Each row is followed by its group and then its class within the group.
[ 22  22  -3   4 -10   3 -11  45   1  19  53 -14  -3  -1 -14 -13  18  17
  -6  -3   1  -5 -32   9  27 -18  -9  -8 -15  -3  39   1  -7  -4  -9] => B > Y
[ 11  12  -1  -8  -5  -8 -14  47   9   6  -8  -2  -9 -20 -16 -11  29  14
 -21 -23  -7  -7 -37   7  42 -15 -16   3 -33 -13  30   5   0 -16  -5] => B > E
[  3 -40   1  14  28   5 -12 -16  11 -10   4 -27  -2   2 -12   7 -15 -15
  16  -3  28  22   1 -12 -14 -21   9   7 -10  21 -29  13 -33  12  -8] => K > W
[ 10  -3  13  -1   2  13  10  41   4  19 -10 -26 -11 -11   2  -5   9   8
   0 -14  -5  -2 -26 -11  41  -2   5   2 -12 -10  22   6   7 -13  -7] => L > X
[-19 -13   3   6  15  -4  -2 -45   1  -8   3  -7  -7  -2  10  11   8  -1
  15  19  19  19  21 -44 -21   3  23  11   9   6 -14  -4  -4   9  -2] => K > W
[ 13   4  -2   1 -11  -6  -8  35  -4  10  -7   0   3 -17  -4   4  14   7
  -3   6  -5  -6 -12  18  14   2   6 -15 -29   1  31  -1   3  -7   2] => L > X
[ -5  -1   3 -13 -11 -14   6  31   7   1  -5 -16 -10 -16 -11  -7  21   7
  -4 -11  -5   1 -26   5  34   5  -2  11 -29   2  20 -16   2  -7  -2] => L > X
[  8  -6  -3   1  -8 -12  27  14   2  -7 -13 -12 -10   6 -14 -10  13  -3
  26 -28  -9 -13 -26  11  32 -18 -27   6 -34   8  23 -19  -5   2   3] => B > Y
[-29  -3  -5   9  11   4  29 -54  12 -29  -4 -18   0  11  -9  17   5   9
  11  -5   7  19   4 -26  10  -7  15  20   2   6 -11 -18 -22  -5 -20] => K > F
[ -5  -5  18   2  -3  -3   4  32   9   7  -8  -7  -9 -14 -15  11  -2  17
   4 -11  -4   1 -29   2  25  -1  -2   3  -2  -8  14   3  -2 -16  -2] => L > X
[-18  -7  -4  13  20   9 -18 -56   6 -19  -4 -14  -1 -12   4   4  17 -16
   1   2  17  11  19 -15  -2 -10  10  16 -11  27   9   2 -15  11  -3] => K > W
[ 22  -6 -23   3   2  10 -12  11  -5  -6 -26 -21 -21  -2  -3  17 -22   4
  -3 -19  10 -16 -41   7  14 -27 -16 -14 -45 -17   5  21 -26   6  -1] => L > X
[  2  21  -8  -6  12  11  -7  16   4  -6  -7 -14   1 -22  -6   4  20  23
 -10   5  -8  -6 -15  -4  13   5   6   3  -3   0   5  -3  10   0  -4] => L > X
[ 18   0  -3   8   6  -2 -24  21   5 -17 -26 -35 -21 -23 -13   2  19 -16
 -12 -25   5 -10 -42  31  27 -27 -13  -2 -29 -12  20  25  -2  -2  18] => L > S
[-13 -16   2  13  15  13   5 -47  -1  -9  -5 -11   4  23 -13 -11  -8  15
  -3   1   4  17  22 -11 -13  -4  14  17  11  14 -26  -9  -7 -12 -13] => K > F
[ 42  15   1   3  -7   4  -4  83  18  25 -26 -23 -13   3 -25  -8  16  14
  -5  -2   8  -7 -56  12  47 -16 -14  -8 -45 -17  59  24 -12 -14 -14] => B > E
[-19  35  -3   1  27  15  -5  14  21  -6  -2 -17 -10 -14   3 -14  24  42
 -19  -3 -20  -1 -20 -22  49  18 -12  25  -4 -17  37 -45  15 -20 -18] => L > X
[ -9 -39   2  17  16  -8 -21 -48  11 -19 -23 -21   4   1 -15   9 -15 -18
 -10   7  19  18  11 -32 -30 -34  17  28  -1  31 -52  10 -32  12 -28] => K > W
[  7   3   1  -4   8   0 -12  14  -6  -4 -14 -17 -15 -11 -10   1  17   0
  -1 -13  16 -12 -37   1  13 -21 -14   4 -25  -8  32   7  -7  -5   3] => L > X
[ 14  20  -1  -5  -5   5  -1  56   7  -9  -6 -22   3 -27  -9  -2  19   4
 -18 -19 -11 -14 -28   3  37   1 -15  -6  -6 -10  39  -4  21  -5  -5] => B > Y
[  6  10  -6  13  -2  -6  -8   7  19  -8  -9 -12  -5 -12  -4  -9  30  11
 -18 -17  -9   1 -31  -6  20   0 -15   5 -18  -5  19  -4   4  -8   0] => L > X
[ 27  13  -5  -3  -5  10  20  38  22  16 -22   5 -18  19  -6  10  -4  42
 -15  -3  -6 -19 -44  15  31  12  -3   2   5 -20  40   4   5 -19 -12] => B > Y
[ 14  -9  -6  11  -1   7  -8 -44   0 -22  -6 -23   8   9   7   5  -9 -15
  -2  -1  16  11   0 -30 -47 -17   7 -11  13  21 -36  -1 -13   5  -3] => K > W
[ 19  -2 -13  -6  -8   1  -1   9  20 -17 -32 -25  -6  25 -18   1   4  14
 -20 -20   0  -7 -37 -20  13 -15 -12   4 -27 -13  36 -10  -9 -13 -13] => L > X
[-23   0   2 -12  10  -2   3 -12   4   3   3 -21  -2 -10 -14 -21  40   5
  -6  -9  -7  -4  -9 -14  51  -3 -10  15 -36 -10  15 -21   4 -13   6] => L > S
[-15  12   3  -4  13   4   2  42  13 -15  -2 -11 -16  -8  -3   2  13  21
 -13 -30 -16  -3 -44  -9  41  -6  -5  14  -3 -31   9   6   0  -1   9] => L > X
[ 13  -3   2  -4   2   4   4  16   1   1 -16 -30  -5  -1 -10  -9  11   6
 -17  -9  12   0 -22   2  16 -12   1   3 -23   7  18   2 -18 -11 -17] => L > X
[ 34  12   1  -1   3   8 -23  72   4  -1 -28   1 -18 -17 -10   0   8  16
 -13   2  -2 -17 -65   8  48 -20 -24 -12 -28  -4  51  33   0 -10  -9] => B > E
[ 25   2  -6  -3  -1   0 -12  54   0  -5 -20 -26  -3  -3 -36 -10  14  16
  -9 -14   8 -15 -52  10  41 -27 -11  -4 -39  -7  38  19 -12 -13 -14] => B > E
[-33   6   7  14   6   8  10 -55   7 -23  20  -5   2  -8   1   1   8  18
 -19  11   8  38  33 -36 -23  12  35  32  19  10 -19 -32   1   1  -6] => K > F
[-84  37   9  -7  24  -2  10 -67   7 -42  43  -9  30 -39   2  -4  44  14
 -28 -11 -10  21  35 -48  16  23  28  52   0  14 -14 -69  17  -6   3] => K > F
[-15   1   6   4  16  -6  12  12  -7 -39   4 -16 -10 -33 -18  -6  28   7
 -14 -22 -12   3 -24 -10  34 -20  -5  11  -3   2  -7  14  -6 -16  -5] => L > S
[  4 -18  -4   2  15  -3  11 -35  20 -26 -13 -18  11  22 -11   7 -25   4
  -3 -13  17  13   9 -27 -15  -9   5  10   6  17 -27  -8 -27  -3 -45] => K > F
[  8  -8 -19  11  21   1 -27 -34   2 -15  10 -10   4 -11   8  20   4 -15
 -15  31  28   8  18 -23 -35  -8   6   7   8  32 -23  -9 -19  23  -8] => K > W
[  3  41 -13  -8  13   9 -20  25  10  11   9 -21 -11 -32   9  -7  48  20
 -21  16  -3  -2 -25 -27  68   9   4  21 -43  -1  54   2  19  -7   1] => B > E
[ 17  23 -20 -10  -1   1  -5  79  18   9 -10 -16 -11 -32 -11  -3  22  27
 -14 -12  -8  -8 -45 -10  66  -6  -6   7  -7  -5  36  -5  11 -21  -3] => B > E
[-13 -27  -8  -1  12  10 -18 -48  10 -13 -23 -12   6  23 -12  26 -16 -16
   2   7  35  22   5 -17 -38 -15  41  -1  -1  28 -27   9 -26   5 -10] => K > W
[  5 -26  -5  19   6  -3 -23 -40   2 -22 -10 -15   9  12 -11  -2 -19 -15
   0   2  25  31  18 -10 -33 -14  17   7  -7  39 -41  29 -28   9 -21] => K > W
[-24  -9   8  -3  26  -8   6 -34  12 -73  19 -22  -2 -25   2  -1   2   2
 -14  -7  21  31  13 -30  -1   7  13  -5  22  23 -48  -2   0  13  -8] => K > W
[  1   3   0   1   3  -8  14  42  16   9  -7 -17 -12 -13 -22  -7   5  13
  -1 -23   0  -8 -29   8  46  -6 -13   4 -16 -21  12  -8  -2 -17  -3] => B > Y
[ 15 -10   3  -8  -3  -1   3  51   5  -1 -16  -6 -19   6 -15 -11   5   4
  -5 -21   6  -8 -30  12  19 -10 -10  -4  -9 -17 -12  11  -4   5 -10] => B > Y
[ 20   9 -12  -1  -9   2  -6  17   3  -2 -13 -12   2  10 -12   1  13   9
  -8 -32 -18 -18 -32  19  28  -3  -9   4 -23 -14  38 -15  -2   5 -17] => B > Y
